Each row is followed by its class.
[-1.35 -0.24  0.91  0.09  0.60  3.28 -2.49  0.15  0.62  4.71 -0.94 -2.27
  0.65 -2.79 -1.94 -0.70  2.75  1.35 -3.73 -0.60 -3.77 -0.03  2.89  0.08
 -0.42 -0.80 -0.16  2.59  0.12  0.88 -2.69 -2.05  2.44  1.34  2.08  3.36
  1.70  0.51 -0.05  3.95 -1.05 -0.92  0.72  3.85  0.22 -1.15 -2.18  1.12
 -0.72 -1.68 -2.09] -> V
[-0.72  0.68  2.50  0.38  0.00  3.86 -0.88  0.09  2.11 -1.04 -0.42 -2.55
 -3.45 -1.39 -2.95 -0.11 -1.18 -0.61 -1.04 -0.01 -5.24  1.29 -0.32  2.40
 -3.24  4.81  1.18  1.54  2.53  5.97 -2.42 -3.06  0.87 -0.32  1.45 -1.46
  0.72  1.18  1.75  4.21 -0.61 -2.45 -3.18  5.24 -2.09  3.41  1.01  0.85
 -1.99 -1.89 -1.03] -> V
[-0.68 -0.28  1.39  0.25  0.31  2.82 -2.21 -0.83  1.54  2.79 -1.14 -2.15
 -1.10 -1.68 -1.78 -0.34  1.72  0.87 -3.13 -0.18 -3.79  0.73  2.32  0.82
 -1.69  1.58  0.05  2.61  1.23  4.48 -1.84 -1.54  1.96  1.07  1.89  2.94
  2.32  1.01  0.91  4.62 -1.61 -1.91 -0.94  4.39 -0.51  0.98 -0.72  0.79
 -1.28 -2.16 -1.84] -> V
[-0.63 -0.36  1.15  1.60  0.39 -1.27 -0.32  0.33 -0.04 -2.66  0.16  0.41
  0.54  2.71  0.57  0.65  1.37 -0.37 -1.07  1.89  0.25  1.46  2.92 -0.51
 -1.95  2.45 -0.50  0.66  1.47  1.01  1.12 -0.09  0.43  1.65  0.15 -0.42
  1.24 -0.07 -0.45  1.12 -1.34  0.87  1.55  2.89 -1.83  3.83  0.79  1.61
 -1.29 -1.49  1.44] -> U
[-1.28  0.28  0.46  0.52  1.28 -3.02 -1.79 -0.80  0.44 -1.09  1.52  1.18
  0.11  7.88  3.48 -0.07  0.91  1.62 -1.01  0.63  0.91 -1.59  1.21 -4.09
  4.73 -2.03 -0.35  3.41  1.58 -0.95 -0.63 -1.54  0.70  2.65 -0.63  2.07
 -0.64  1.07  1.55  1.50 -0.95  1.55  0.56  0.97  2.01  2.80 -2.21  1.13
 -0.82  0.04 -0.09] -> C
[-0.32 -1.02 -0.67  1.45  0.14  1.05 -2.56 -1.11  0.94  4.48 -1.57 -1.18
  3.12 -4.23  1.54 -2.76  1.57  0.55 -3.71 -0.22 -1.84 -1.34  2.39  0.77
  0.47 -2.43 -0.81  1.83  0.76 -1.47 -4.86  1.48  1.60 -1.58  1.44  3.09
  2.76  0.65 -0.50  1.62 -1.45  1.04  0.57  0.43  1.81 -3.86 -2.97 -0.53
 -0.30 -0.93 -1.15] -> N
[ 1.48  0.87  1.37  1.32 -0.11  2.78  0.15 -0.90  2.40  0.67  0.39 -1.69
 -4.08  3.67  1.00 -0.79 -3.65 -0.70  3.23 -1.01 -0.76  0.30 -3.37  2.00
  1.58  2.92  1.71 -0.18  1.26  2.17 -4.16 -1.28 -1.29 -2.49 -0.90 -0.31
 -0.04  1.59  3.11  2.49 -1.61 -0.91 -2.31  1.67 -0.43  2.84  0.07 -0.79
 -0.81  0.18 -0.14] -> N
[ 0.30  0.07  0.34  1.71  0.97  0.74 -1.22 -0.51  1.91 -0.44 -1.47 -0.78
 -0.85 -0.40 -1.10 -0.19  0.17  0.64 -3.37 -0.01 -3.43  0.38  1.10  0.62
 -1.35  1.19  0.83  0.43  1.09  1.54  1.50 -2.15  0.42  1.24  0.49  2.40
  0.65  0.44  1.17  3.36 -0.46  0.19 -2.70  0.83  1.15  1.90  0.19  0.17
  0.29 -2.32 -2.41] -> V
[ 0.56 -0.20 -0.54 -1.07 -2.05  3.91  0.57  0.42  1.80  4.73 -0.50 -0.59
 -1.75 -0.40 -0.90  0.02  0.60  0.53  1.25 -0.32  0.26  0.11 -0.73  3.74
 -1.79  1.57 -0.48  1.30 -1.87  1.08 -3.03  0.26 -0.05 -3.57  1.08  3.99
  0.75  1.29 -0.63 -0.01 -1.96 -1.78 -0.66  1.19 -2.55  2.04  0.69 -1.61
 -1.09  0.13 -1.66] -> T
[-0.49 -1.18  2.28 -2.35 -0.47  0.95 -1.16  0.21  1.19  1.81  1.14 -1.64
 -5.27  4.30  0.44 -0.62  0.37  1.73  0.61 -0.11 -0.02  0.63 -0.10 -0.47
  0.91  2.21 -0.80  3.34  0.67  3.47 -4.75 -0.70  1.12 -0.62  0.96  3.09
  2.40  2.57  1.24  3.13 -2.19 -3.30 -0.11  4.33 -0.84  3.54 -1.44 -0.10
 -2.30  0.52 -0.71] -> C
[-1.10  0.08 -0.17  0.84 -0.90  2.26 -1.69  0.15  1.57  0.90 -0.18 -0.17
  0.75 -3.60 -0.37 -3.16  0.50 -1.19 -3.10  0.13 -2.83 -1.70  1.37  3.65
 -2.47  0.29  0.75  2.18  1.13 -1.66 -7.89 -0.42  1.19 -1.89  0.56  1.19
  1.70  1.53  0.48  3.23 -1.20  0.54 -0.56  2.70 -0.07  0.43 -1.39 -0.75
 -1.75 -1.00  0.45] -> W
[-1.27 -0.09  2.86  0.52  0.29  3.13 -2.83  0.20  1.68  2.14 -0.26 -3.28
 -1.88 -0.47 -2.33 -0.15  1.67  0.88 -3.09  0.09 -4.00  1.01  3.11  0.06
 -1.87  3.51  0.22  3.90  2.85  6.26 -2.46 -2.40  2.62  1.78  1.88  0.93
  2.63  1.03  1.61  5.21 -1.58 -2.28  0.06  7.00 -1.39  3.38 -0.61  2.39
 -2.43 -1.74 -0.59] -> V
